Here is a tiny trained network, its code and every weight. The questions are about switching its units off for an input and a target symbol, where a switched-off unit gives its printed mean instead of its output.

import numpy as np


def w(rows, s, z=0):
    codes = np.array(rows[::2]) - 128.0
    scale = np.full(codes.shape[1], s)
    scale[-1] = z or s
    return codes * scale


def norm(h):
    return h / np.sqrt((h * h).mean(-1, keepdims=True) + 1e-5)


def f(y):
    return y / 2 * (1 + np.tanh(0.7978845608 * (y + 0.044715 * y**3)))


def softmax(a):
    e = np.exp(a - a.max(-1, keepdims=True))
    return e / e.sum(-1, keepdims=True)


def log_softmax(a):
    a = a - a.max(-1, keepdims=True)
    return a - np.log(np.exp(a).sum(-1, keepdims=True))


def net(x, mask):
    ids = ['ΓΔΘΠΦΨαβεζηλμξσω'.index(c) for c in x.split()]
    T = len(ids)
    res = E[ids] + P[:T]
    q, k, v = (norm(res) @ M[0].T for M in (Q, K, V))
    z = softmax(np.where(np.tri(T) > 0, q @ k.T / 2**0.5, -1e9)) @ v
    res = res + np.where(mask[0], z, O[0][:, -1]) @ O[0][:, :-1]
    y = f(norm(res) @ A[0][:, :-1].T + A[0][:, -1])
    res = res + np.where(mask[1:25], y, B[0][:, -1]) @ B[0][:, :-1]
    return log_softmax(norm(res)[-1] @ U[:, :-1].T + U[:, -1])


Q, K, V, O, A, B = {}, {}, {}, {}, {}, {}
E = w([
[146,159,115,155],'Γ',
[12,74,121,171],'Δ',
[86,136,104,106],'Θ',
[107,144,112,234],'Π',
[94,158,104,22],'Φ',
[93,116,163,141],'Ψ',
[106,75,57,74],'α',
[83,72,21,152],'β',
[148,76,152,134],'ε',
[114,158,123,151],'ζ',
[89,136,143,140],'η',
[137,72,161,144],'λ',
[169,136,127,136],'μ',
[84,134,153,143],'ξ',
[100,108,150,133],'σ',
[124,76,161,152],'ω',
],0.011)
P = w([
[108,249,155,75],'0',
[165,166,150,85],'1',
[166,169,146,83],'2',
[170,160,148,90],'3',
[167,160,146,91],'4',
[171,155,148,97],'5',
],0.002)
Q[0] = w([
[171,132,116,141],'head 0',
[160,231,253,124],'head 0',
],0.012)
K[0] = w([
[157,118,112,149],'head 0',
[60,98,8,126],'head 0',
],0.017)
V[0] = w([
[153,174,147,2],'head 0',
[66,103,20,122],'head 0',
],0.0059)
O[0] = w([
[222,61,167,161,58],'head 0',
[136,3,76,162,2],'head 0',
],0.0039,0.0008)
A[0] = w([
[111,140,82,35,93],'neuron 0',
[134,86,127,111,122],'neuron 1',
[139,148,168,249,140],'neuron 2',
[110,143,113,131,113],'neuron 3',
[126,176,174,134,159],'neuron 4',
[180,68,124,189,59],'neuron 5',
[140,102,124,108,93],'neuron 6',
[132,208,106,113,20],'neuron 7',
[129,119,100,63,94],'neuron 8',
[121,8,66,188,245],'neuron 9',
[58,79,79,197,121],'neuron 10',
[120,118,146,131,100],'neuron 11',
[115,19,4,126,5],'neuron 12',
[142,131,125,116,124],'neuron 13',
[87,80,175,90,68],'neuron 14',
[221,191,65,73,24],'neuron 15',
[153,154,149,150,91],'neuron 16',
[123,140,137,198,125],'neuron 17',
[160,141,51,136,54],'neuron 18',
[159,116,168,213,84],'neuron 19',
[108,153,139,228,108],'neuron 20',
[32,157,88,167,105],'neuron 21',
[142,184,2,198,248],'neuron 22',
[161,168,163,149,110],'neuron 23',
],0.0069,0.002)
B[0] = w([
[154,69,106,48,136],'neuron 0',
[82,132,111,116,136],'neuron 1',
[128,100,104,9,219],'neuron 2',
[133,113,134,128,123],'neuron 3',
[146,112,71,138,209],'neuron 4',
[133,58,153,56,159],'neuron 5',
[99,141,124,115,116],'neuron 6',
[132,115,67,121,141],'neuron 7',
[122,99,122,80,115],'neuron 8',
[159,11,137,116,253],'neuron 9',
[198,209,104,202,177],'neuron 10',
[115,123,120,139,135],'neuron 11',
[208,132,32,143,166],'neuron 12',
[130,138,134,122,124],'neuron 13',
[84,90,99,200,194],'neuron 14',
[179,170,236,159,181],'neuron 15',
[148,145,107,106,138],'neuron 16',
[115,114,146,75,154],'neuron 17',
[141,133,178,170,113],'neuron 18',
[154,119,118,35,179],'neuron 19',
[116,114,161,46,170],'neuron 20',
[178,84,209,158,197],'neuron 21',
[62,103,94,193,212],'neuron 22',
[154,146,85,114,167],'neuron 23',
],0.012,0.0026)
U = w([
[132,203,52,120,254],'Γ',
[161,79,186,232,138],'Δ',
[190,84,136,120,93],'Θ',
[128,131,158,191,247],'Π',
[157,148,135,11,152],'Φ',
[11,160,155,93,128],'Ψ',
[197,87,39,100,120],'α',
[191,83,36,207,131],'β',
[113,125,133,118,49],'ε',
[59,144,29,102,134],'ζ',
[135,130,236,122,86],'η',
[123,121,129,119,40],'λ',
[244,197,164,104,244],'μ',
[104,156,202,103,74],'ξ',
[37,115,124,205,126],'σ',
[118,116,132,113,41],'ω',
],0.011,0.0034)

Each question gives the input, a string of symbols that net reads in full, and the target symbol t.
The units are the heads (2 rows each of Q, K, V and O) and the neurons (one row each of A and B). Each row of codes is followed by its name. A weight is (code - 128) times the scale printed after its matrix; where a second scale follows, it is the last column's (O, A, B and U).
mask holds one flag per unit, heads first, then neurons. A switched-off unit (its flag False) gives its mean, the last column of its rows in O or B, instead of its output. The means were averaged over made-up inputs and are rounded, as every weight is.
A unit's drop is (log p(t) with every unit on - log p(t) with that unit switched off) / (log p(t) with every unit on - log p(t) with every unit switched off).
The circuit of an input: a set's keep is (log p(t) with only the set's units on - log p(t) with every unit switched off) / (log p(t) with every unit on - log p(t) with every unit switched off). Starting from the 12 units with the biggest drops (on a tie, the unit counted first), units are removed one at a time, each time the one whose removal leaves the highest keep (on an exact tie, the one counted first), for as long as the keep stays at least 0.8.
units of the circuit, in order: the units of the circuit, biggest drop first
k most important neurons: the k neurons with the biggest drops, biggest first
drop when u is switched off: that unit's drop, to one decimal
input ε Ψ ε σ Δ, target Δ: units of the circuit, in order	neuron 21; neuron 10
input β Γ σ, target β: units of the circuit, in order	head 0; neuron 10
input ω ε λ Δ σ σ, target Δ: 3 most important neurons	neuron 21; neuron 22; neuron 10
input ε ζ λ μ ω Ψ, target Ψ: 3 most important neurons	neuron 9; neuron 15; neuron 22
input ε μ Ψ, target Ψ: 3 most important neurons	neuron 9; neuron 10; neuron 12
input μ μ ω ε, target Φ: 2 most important neurons	neuron 22; neuron 9
input Γ Δ Ψ, target Δ: 2 most important neurons	neuron 21; neuron 10
input β μ Δ σ Δ, target Δ: units of the circuit, in order	neuron 10; neuron 21
input ω Π Γ σ, target Δ: 3 most important neurons	neuron 21; neuron 2; neuron 22
input μ σ Ψ μ μ λ, target Φ: 2 most important neurons	neuron 22; neuron 19
input μ η σ λ ω Γ, target Γ: 4 most important neurons	neuron 22; neuron 9; neuron 7; neuron 15
input α μ β μ Ψ, target β: most important neuron	neuron 10
input ξ ω ε σ ε η, target η: units of the circuit, in order	neuron 21; neuron 9
input Γ β η, target β: units of the circuit, in order	head 0; neuron 10
input Δ Ψ Γ ζ, target Δ: most important neuron	neuron 21
input μ Ψ ε Φ η, target Φ: drop when head 0 is switched off	1.7
input Δ μ ε η, target Δ: drop when head 0 is switched off	0.7
input Ψ ξ ω Ψ Φ η, target Φ: drop when head 0 is switched off	1.3
